[ 3.09  1.62  2.16 -2.66 -2.84 -3.99  0.14  2.49  1.54  2.19 -2.06  2.57
  1.97  2.25 -0.77  1.71  1.53 -1.80 -2.84  1.91 -1.91 -1.52  2.45 -2.11
 -0.19  1.10  1.54  0.57  2.57 -4.65 -1.09 -0.60 -1.97  0.35  1.44 -4.05
  1.44 -2.77  4.33 -1.68 -5.68 -5.55 -2.68  3.32  4.63  4.90] -> pil
[-0.65 -3.18  0.32  4.57  0.60 -0.84  0.56  0.84 -4.78 -0.49  3.92 -0.20
 -0.05 -3.84 -4.60 -0.15  1.41  1.98 -3.47 -2.80 -0.06  1.96 -2.88 -0.41
 -5.56 -2.30 -0.16 -0.12  2.33  4.04 -2.46  0.00  5.68 -4.06 -1.91  0.16
 -4.28  1.03 -1.70  1.14  0.40 -0.80  0.23 -7.31 -1.62 -3.35] -> tun
[-1.49  1.94 -4.33  1.10 -2.10  3.91 -2.18 -1.59  3.33 -0.16  1.63 -1.12
 -0.39 -2.35  0.18 -4.38 -0.19  1.54  1.97 -2.34  1.15  3.62 -0.20 -0.43
 -0.24 -0.02  4.31  3.75  1.99 -0.30 -1.62 -4.88  0.35  1.49  0.72  0.39
 -1.86  1.34 -2.25  1.74  4.28  4.56  0.09 -2.46 -0.26 -2.55] -> vem
[-3.22  0.40  3.44 -0.57 -1.16 -0.45  1.66  1.07  1.89  3.03 -0.31  2.88
 -2.94 -0.32  6.77  4.36  3.84 -2.50 -3.98  3.00 -2.11 -2.98  1.52 -4.59
  5.25  1.00 -0.23  1.84 -5.73  2.01 -2.03  1.93 -3.29 -2.23  1.53 -2.53
  0.38 -1.56 -3.67 -0.74  6.71 -6.35  1.07  1.78 -0.62 -3.96] -> riz
[ 3.02 -3.87 -4.11 -0.36 -1.69 -1.88  2.99  0.02 -2.68 -0.72  1.03  0.30
 -0.71 -2.45 -1.33  2.38 -0.84 -3.53 -1.20  4.26 -0.09 -1.55  2.92  3.09
 -3.15 -2.89 -5.78 -2.23  2.84  7.40  7.40 -1.88  1.00  2.30  0.00 -0.23
 -2.98 -0.97  1.78 -2.55  0.06 -1.30 -0.31  1.68  1.78 -4.17] -> mok
[ 4.19  0.55 -4.12  0.74 -0.41  1.20 -0.80  0.85  3.43 -1.49 -0.67 -1.13
  2.42  1.18 -1.06 -1.69 -4.06 -0.02  2.58 -0.15 -0.21 -1.94  0.96  0.75
 -0.93  1.12  0.67  0.70  4.08 -2.89  5.12 -3.96 -2.59  5.86 -1.00  0.95
 -0.41 -1.45  7.53 -2.49 -3.61  1.95 -0.53  2.79  3.68  3.70] -> misi
[ 0.17  3.61  5.48  0.77  2.01  0.63 -0.03  3.56  1.45  2.69  3.13 -0.60
  2.95  1.83 -2.20 -1.99  4.14  4.62 -1.15 -1.46 -0.87 -0.09  2.07 -2.56
 -2.32  2.35  1.76  3.47  4.00  0.17 -4.63  1.34  1.65 -1.73 -4.53 -2.68
  2.40 -0.63  3.23  2.12 -3.61 -6.26 -4.39  2.52  0.23  1.31] -> dus
[-1.64  5.07  5.11  1.10  3.34  3.28 -2.59 -0.55  3.73 -0.58 -1.51  0.55
  1.86  2.19  0.83 -3.18 -1.35  4.73  2.51 -5.27  0.33 -1.35 -4.10 -4.60
  4.96  3.37  6.87  2.90 -3.04 -3.56 -6.55  1.13 -1.31  0.74 -0.76  2.89
  4.04 -0.72  1.57 -0.14 -0.23  1.42  0.45 -0.88 -0.16  8.13] -> Rugu
Table of tags by key:
[3.43] -> K251
[0.55] -> K82
[0.56] -> K611
[0.41] -> K415
[0.54] -> K239
[3.44] -> K307
[0.40] -> K755
join misi 1:  -> K82
dup Rugu:  -> [-1.35]

[-2.17  3.75 -2.61 -0.47] : bino
[-2.23  1.78  0.65  0.00] : mok
[-0.28  2.39 -4.35  6.84] : Savag
[-0.88 -0.88  0.49 -0.88] : riz
[-1.11  1.87  4.68  1.20] : dus
[-0.47  1.13 -1.12  0.99] : vem
[ 4.68 -1.11  1.87 -1.07] : Tuv
[-1.46 -0.34 -1.27 -0.37] : pil
all riz: [-0.88] -> 0 1 3
rev: [ 4.68  1.87 -1.11] -> dus

[-3.21 -6.17  2.40  7.48  0.26  0.34  0.47  2.97 -5.04 -3.63 -2.75 -0.89] = Tuv
[ 2.40  2.97 -6.17 -3.21  2.40  7.48  0.47  0.26 -5.04  0.34  0.34 -0.84] = mok
[ 0.34  0.48  7.48 -6.17  2.40 -3.21  0.47  0.26 -5.04  0.47 -2.94 -2.02] = bino
[-3.47  2.97  0.47 -3.21  2.40  7.48  0.47  0.47  0.30 -5.46 -3.47 -0.55] = vem
find: [-3.21 -6.17  2.40  7.48  0.26  0.34  0.47  2.97 -5.04 -3.63 -2.75 -0.89] -> Tuv
dup bino:  -> [0.47]
all vem: [0.47] -> 2 6 7
rev: [ 0.47  7.48  2.40 -3.21  0.47] -> vem
rev: [ 0.26  0.47  7.48  2.40 -3.21 -6.17  2.97  2.40] -> mok
find: [ 0.34  0.48  7.48 -6.17  2.40 -3.21  0.47  0.26 -5.04  0.47 -2.94 -2.02] -> bino
Table of tags by key:
[2.97] -> K383
[2.98] -> K261
[0.47] -> K51
[0.48] -> K582
[0.49] -> K521
[2.96] -> K847
join vem 1:  -> K383

[-1.61 -0.76  2.05  2.24  3.54 -1.76 -2.86 -2.94  0.54  0.54 -5.89]  bino
[-8.23 -2.12  3.06 -3.26 -3.43  0.05 -1.50  2.55  1.67 -3.21 -2.71]  mok
[-8.23 -2.12  3.06 -3.26 -3.43  0.05 -1.50  2.55  1.67 -3.21 -2.90]  riz
[-1.61 -0.76  2.05  2.24  3.54 -1.76 -2.86 -2.94  1.48  0.54  4.61]  pil
[-0.76  0.01  2.24 -0.76 -1.79  0.39 -7.09  2.43 -1.26 -0.76  1.84]  misi
[-1.61 -0.76  0.02  2.24  3.54 -1.76 -2.86 -2.94  1.48  0.54  4.61]  poz
dup misi:  -> [-0.76]
rev: [ 3.54  2.24  0.02 -0.76] -> poz
dup bino:  -> [0.54]

